Below are the code and all the weights of a small trained network. Each question names an input and a class and asks about switching units off, where a switched-off unit gives its printed mean instead of its output.

import numpy as np


def w(rows, s, z=0):
    codes = np.array(rows[::2]) - 128.0
    scale = np.full(codes.shape[1], s)
    scale[-1] = z or s
    return codes * scale


def norm(h):
    return h / np.sqrt((h * h).mean(-1, keepdims=True) + 1e-5)


def f(y):
    return np.maximum(y, 0)


def log_softmax(a):
    a = a - a.max(-1, keepdims=True)
    return a - np.log(np.exp(a).sum(-1, keepdims=True))


def net(x, mask):
    res = np.array(x, float).reshape(1, 6) / 4 @ E
    u = 0
    for l in range(2):
        y = f(norm(res) @ A[l][:, :-1].T + A[l][:, -1])
        res = res + np.where(mask[u : u + 15], y, B[l][:, -1]) @ B[l][:, :-1]
        u += 15
    return log_softmax(norm(res)[-1] @ U[:, :-1].T + U[:, -1])


A, B = {}, {}
E = w([
[128,129,128,128,129,128,127],'x0',
[141,175,37,105,209,164,129],'x1',
[34,92,94,78,118,128,204],'x2',
[137,139,23,136,18,101,130],'x3',
[247,75,134,63,133,108,195],'x4',
[128,130,129,128,128,127,129],'x5',
],0.0016)
A[0] = w([
[86,58,187,119,46,65,162,10],'L0N1',
[192,175,100,242,111,93,129,82],'L0N2',
[148,138,163,153,153,117,114,99],'L0N3',
[19,186,138,194,55,165,84,95],'L0N4',
[56,146,126,169,152,201,12,78],'L0N5',
[168,144,40,103,191,168,88,115],'L0N6',
[174,126,93,153,90,112,75,129],'L0N7',
[193,142,175,161,125,151,35,79],'L0N8',
[241,70,129,68,124,69,183,114],'L0N9',
[20,70,112,89,118,106,205,2],'L0N10',
[158,133,3,136,33,74,88,62],'L0N11',
[84,47,254,119,149,68,93,133],'L0N12',
[90,172,40,63,165,197,174,34],'L0N13',
[122,71,122,171,32,44,107,106],'L0N14',
[136,134,119,135,204,192,142,119],'L0N15',
],0.0037,0.0012)
B[0] = w([
[192,195,58,160,110,134,74,204],'L0N1',
[130,76,125,60,111,152,89,185],'L0N2',
[96,139,128,104,129,169,112,156],'L0N3',
[176,82,122,123,155,50,150,251],'L0N4',
[152,95,113,106,125,71,180,226],'L0N5',
[180,149,123,178,54,128,122,193],'L0N6',
[55,173,182,75,149,163,148,180],'L0N7',
[115,58,75,87,122,161,76,195],'L0N8',
[42,107,99,176,152,45,94,235],'L0N9',
[143,75,133,26,117,173,30,208],'L0N10',
[28,151,253,115,149,155,203,233],'L0N11',
[156,175,89,183,102,183,178,228],'L0N12',
[203,164,104,178,68,132,81,195],'L0N13',
[153,185,86,164,107,167,159,211],'L0N14',
[158,127,126,166,130,163,158,177],'L0N15',
],0.0037,0.0032)
A[1] = w([
[157,182,149,173,122,97,138,77],'L1N1',
[92,162,84,133,140,128,95,147],'L1N2',
[143,143,162,163,194,189,206,4],'L1N3',
[176,186,132,161,135,167,132,105],'L1N4',
[127,118,164,84,121,145,41,69],'L1N5',
[148,91,117,120,156,21,150,53],'L1N6',
[129,109,116,129,164,3,129,108],'L1N7',
[193,106,146,163,172,189,97,152],'L1N8',
[125,148,108,122,108,213,127,114],'L1N9',
[146,104,132,111,92,106,154,110],'L1N10',
[57,135,111,177,180,32,73,70],'L1N11',
[116,101,184,170,71,128,101,204],'L1N12',
[137,75,135,13,107,173,32,95],'L1N13',
[123,156,97,81,63,79,111,207],'L1N14',
[92,79,78,132,134,47,147,154],'L1N15',
],0.0048,0.0018)
B[1] = w([
[150,88,56,67,128,178,91,162],'L1N1',
[184,84,166,113,128,116,111,161],'L1N2',
[39,196,189,104,100,151,191,164],'L1N3',
[154,129,82,200,48,104,173,183],'L1N4',
[116,106,39,17,169,153,86,161],'L1N5',
[86,126,221,184,176,3,57,192],'L1N6',
[118,71,224,192,132,8,48,205],'L1N7',
[30,147,154,68,84,106,165,210],'L1N8',
[166,119,169,141,163,52,118,189],'L1N9',
[98,203,151,138,155,123,96,163],'L1N10',
[166,84,184,143,135,30,90,179],'L1N11',
[192,134,49,104,188,122,157,197],'L1N12',
[64,66,46,42,150,203,61,213],'L1N13',
[121,94,182,155,225,185,146,254],'L1N14',
[191,155,181,118,137,111,73,228],'L1N15',
],0.0028,0.0036)
U = w([
[126,78,187,173,170,4,79,201],'0',
[94,57,69,49,154,199,69,169],'1',
[41,184,177,140,109,159,255,97],'2',
[212,149,49,211,82,145,159,2],'3',
],0.0078,0.00062)

Each question gives the input, the list of numbers given to net, and the class t.
The units are the neurons (one row each of A and B). Each row of codes is followed by its name. A weight is (code - 128) times the scale printed after its matrix; where a second scale follows, it is the last column's (A, B and U).
mask holds one flag per neuron, layer by layer. A switched-off neuron (its flag False) gives its mean, the last column of its row in B, instead of its output. The means were averaged over made-up inputs and are rounded, as every weight is.
A unit's drop is (log p(t) with every unit on - log p(t) with that unit switched off) / (log p(t) with every unit on - log p(t) with every unit switched off).
The circuit of an input: a set's keep is (log p(t) with only the set's units on - log p(t) with every unit switched off) / (log p(t) with every unit on - log p(t) with every unit switched off). Starting from the 12 units with the biggest drops (on a tie, the unit counted first), units are removed one at a time, each time the one whose removal leaves the highest keep (on an exact tie, the one counted first), for as long as the keep stays at least 0.8.
units of the circuit, in order: the units of the circuit, biggest drop first
most important unit: the unit with the biggest drop
top k neurons: the k neurons with the biggest drops, biggest first
top k neurons in layer l: the k neurons of layer l with the biggest drops, biggest first
input [4,2,-5,8,7,6], class 2: units of the circuit, in order	[L0N11, L0N7]
input [6,-8,7,-6,-6,7], class 3: top 2 neurons	[L0N12, L0N11]
input [5,7,-1,3,-3,8], class 3: most important unit	L0N13
input [1,-1,-8,8,-2,-7], class 1: top 2 neurons	[L0N2, L0N8]
input [-4,1,-4,1,-3,1], class 1: units of the circuit, in order	[L0N2, L1N13]
input [5,7,6,5,2,5], class 3: top 3 neurons	[L0N13, L0N6, L0N8]
input [3,8,6,-3,3,-3], class 3: units of the circuit, in order	[L0N13, L0N6]
input [2,3,8,-2,-8,4], class 0: top 2 neurons in layer 0	[L0N4, L0N5]
input [-8,0,-5,-6,1,1], class 2: units of the circuit, in order	[L0N12, L1N8, L1N3]
input [-6,4,-7,8,-8,6], class 0: top 3 neurons	[L0N10, L0N4, L0N12]
input [-3,7,-7,7,3,-2], class 1: top 3 neurons in layer 0	[L0N2, L0N12, L0N14]
input [0,-5,6,-6,1,4], class 1: units of the circuit, in order	[L0N10, L1N13]
input [-2,8,-4,-5,1,-5], class 3: top 2 neurons	[L0N11, L0N6]
input [-2,2,-8,8,-4,-7], class 1: top 3 neurons in layer 0	[L0N2, L0N8, L0N12]
input [-2,-8,5,1,6,-2], class 3: most important unit	L0N1
input [8,2,-7,7,6,6], class 1: top 2 neurons in layer 0	[L0N4, L0N2]
input [-4,6,2,7,-4,-4], class 2: top 3 neurons in layer 0	[L0N11, L0N1, L0N9]
input [-2,6,-4,8,-1,1], class 2: top 2 neurons	[L0N11, L0N7]
input [-5,-2,6,5,-4,-8], class 1: top 2 neurons	[L0N10, L0N9]
input [1,3,4,7,-4,4], class 2: units of the circuit, in order	[L0N11]
input [4,-8,5,2,0,-5], class 3: top 2 neurons	[L0N14, L0N1]
input [-1,-2,-7,4,5,-8], class 1: top 2 neurons	[L0N2, L0N4]
